Below is a small trained network, with its code and all its weights. Each question gives an input and a class and asks what happens when units are switched off, that is, made to give their printed mean instead of their output.

import numpy as np


def w(rows, s, z=0):
    codes = np.array(rows[::2]) - 128.0
    scale = np.full(codes.shape[1], s)
    scale[-1] = z or s
    return codes * scale


def norm(h):
    return h / np.sqrt((h * h).mean(-1, keepdims=True) + 1e-5)


def f(y):
    return y / 2 * (1 + np.tanh(0.7978845608 * (y + 0.044715 * y**3)))


def log_softmax(a):
    a = a - a.max(-1, keepdims=True)
    return a - np.log(np.exp(a).sum(-1, keepdims=True))


def net(x, mask):
    res = np.array(x, float).reshape(1, 5) / 4 @ E
    u = 0
    for l in range(2):
        y = f(norm(res) @ A[l][:, :-1].T + A[l][:, -1])
        res = res + np.where(mask[u : u + 5], y, B[l][:, -1]) @ B[l][:, :-1]
        u += 5
    return log_softmax(norm(res)[-1] @ U[:, :-1].T + U[:, -1])


A, B = {}, {}
E = w([
[44,188,2],'x0',
[121,127,124],'x1',
[160,227,150],'x2',
[3,155,178],'x3',
[132,130,131],'x4',
],0.003)
A[0] = w([
[35,178,193,102],'0.n0',
[118,15,87,4],'0.n1',
[195,255,145,189],'0.n2',
[138,235,132,160],'0.n3',
[76,185,63,80],'0.n4',
],0.0093,0.0026)
B[0] = w([
[127,51,36,211],'0.n0',
[2,84,132,154],'0.n1',
[86,52,132,252],'0.n2',
[130,99,144,209],'0.n3',
[114,168,159,199],'0.n4',
],0.0079,0.0045)
A[1] = w([
[119,255,65,153],'1.n0',
[142,88,188,254],'1.n1',
[86,132,59,142],'1.n2',
[204,115,69,169],'1.n3',
[70,151,90,202],'1.n4',
],0.0099,0.00076)
B[1] = w([
[144,209,232,177],'1.n0',
[93,253,201,223],'1.n1',
[126,187,118,255],'1.n2',
[151,58,110,158],'1.n3',
[188,55,157,232],'1.n4',
],0.0065,0.0033)
U = w([
[81,51,154,182],'0',
[150,115,124,253],'1',
[121,240,191,67],'2',
[232,1,41,47],'3',
[130,113,150,74],'4',
],0.0072,0.0031)

Each question gives the input, the list of numbers given to net, and the class t.
The units are the neurons (one row each of A and B). Each row of codes is followed by its name. A weight is (code - 128) times the scale printed after its matrix; where a second scale follows, it is the last column's (A, B and U).
mask holds one flag per neuron, layer by layer. A switched-off neuron (its flag False) gives its mean, the last column of its row in B, instead of its output. The means were averaged over made-up inputs and are rounded, as every weight is.
A unit's drop is (log p(t) with every unit on - log p(t) with that unit switched off) / (log p(t) with every unit on - log p(t) with every unit switched off).
The circuit of an input: a set's keep is (log p(t) with only the set's units on - log p(t) with every unit switched off) / (log p(t) with every unit on - log p(t) with every unit switched off). Starting from all 10 units, units are removed one at a time, each time the one whose removal leaves the highest keep (on an exact tie, the one counted first), for as long as the keep stays at least 0.8.
units of the circuit, in order: the units of the circuit, biggest drop first
unit that matters most: the unit with the biggest drop
top k neurons: the k neurons with the biggest drops, biggest first
k most important neurons of layer l: the k neurons of layer l with the biggest drops, biggest first
drop of u: that unit's drop, to one decimal
input [5,1,1,1,3], class 2: top 2 neurons	[0.n4; 1.n0]
input [3,5,4,6,5], class 3: top 2 neurons	[0.n0; 1.n1]
input [6,4,-3,-1,3], class 2: unit that matters most	0.n2
input [7,-7,8,-1,6], class 0: 2 most important neurons of layer 1	[1.n1; 1.n4]
input [6,-2,-5,-1,-2], class 2: top 2 neurons	[0.n2; 0.n0]
input [3,-5,0,6,-3], class 3: top 3 neurons	[0.n0; 1.n1; 1.n4]
input [-8,8,3,2,-5], class 2: top 2 neurons	[1.n1; 1.n4]
input [4,-3,-1,7,-3], class 3: top 2 neurons	[0.n0; 1.n1]
input [-8,4,-7,-7,-7], class 2: units of the circuit, in order	[0.n0; 1.n1]
input [0,-3,8,-6,1], class 0: top 3 neurons	[0.n2; 0.n0; 0.n4]
input [-7,1,-4,5,-1], class 2: units of the circuit, in order	[1.n1; 0.n2]
input [6,-6,2,-6,-2], class 2: top 2 neurons	[0.n0; 1.n0]
input [8,7,-5,-8,-1], class 2: units of the circuit, in order	[0.n2; 0.n0; 1.n0]
input [5,2,7,-4,5], class 0: 2 most important neurons of layer 1	[1.n0; 1.n2]
input [8,4,1,-1,5], class 2: unit that matters most	1.n0
input [5,6,8,-5,3], class 0: 3 most important neurons of layer 0	[0.n2; 0.n3; 0.n0]
input [-8,8,-7,1,-2], class 2: 3 most important neurons of layer 0	[0.n0; 0.n2; 0.n3]
input [-1,-3,-5,7,-3], class 3: 2 most important neurons of layer 1	[1.n1; 1.n0]
input [4,-5,8,-4,0], class 0: drop of 0.n2	0.9
input [3,1,8,-3,0], class 0: drop of 1.n1	-0.1
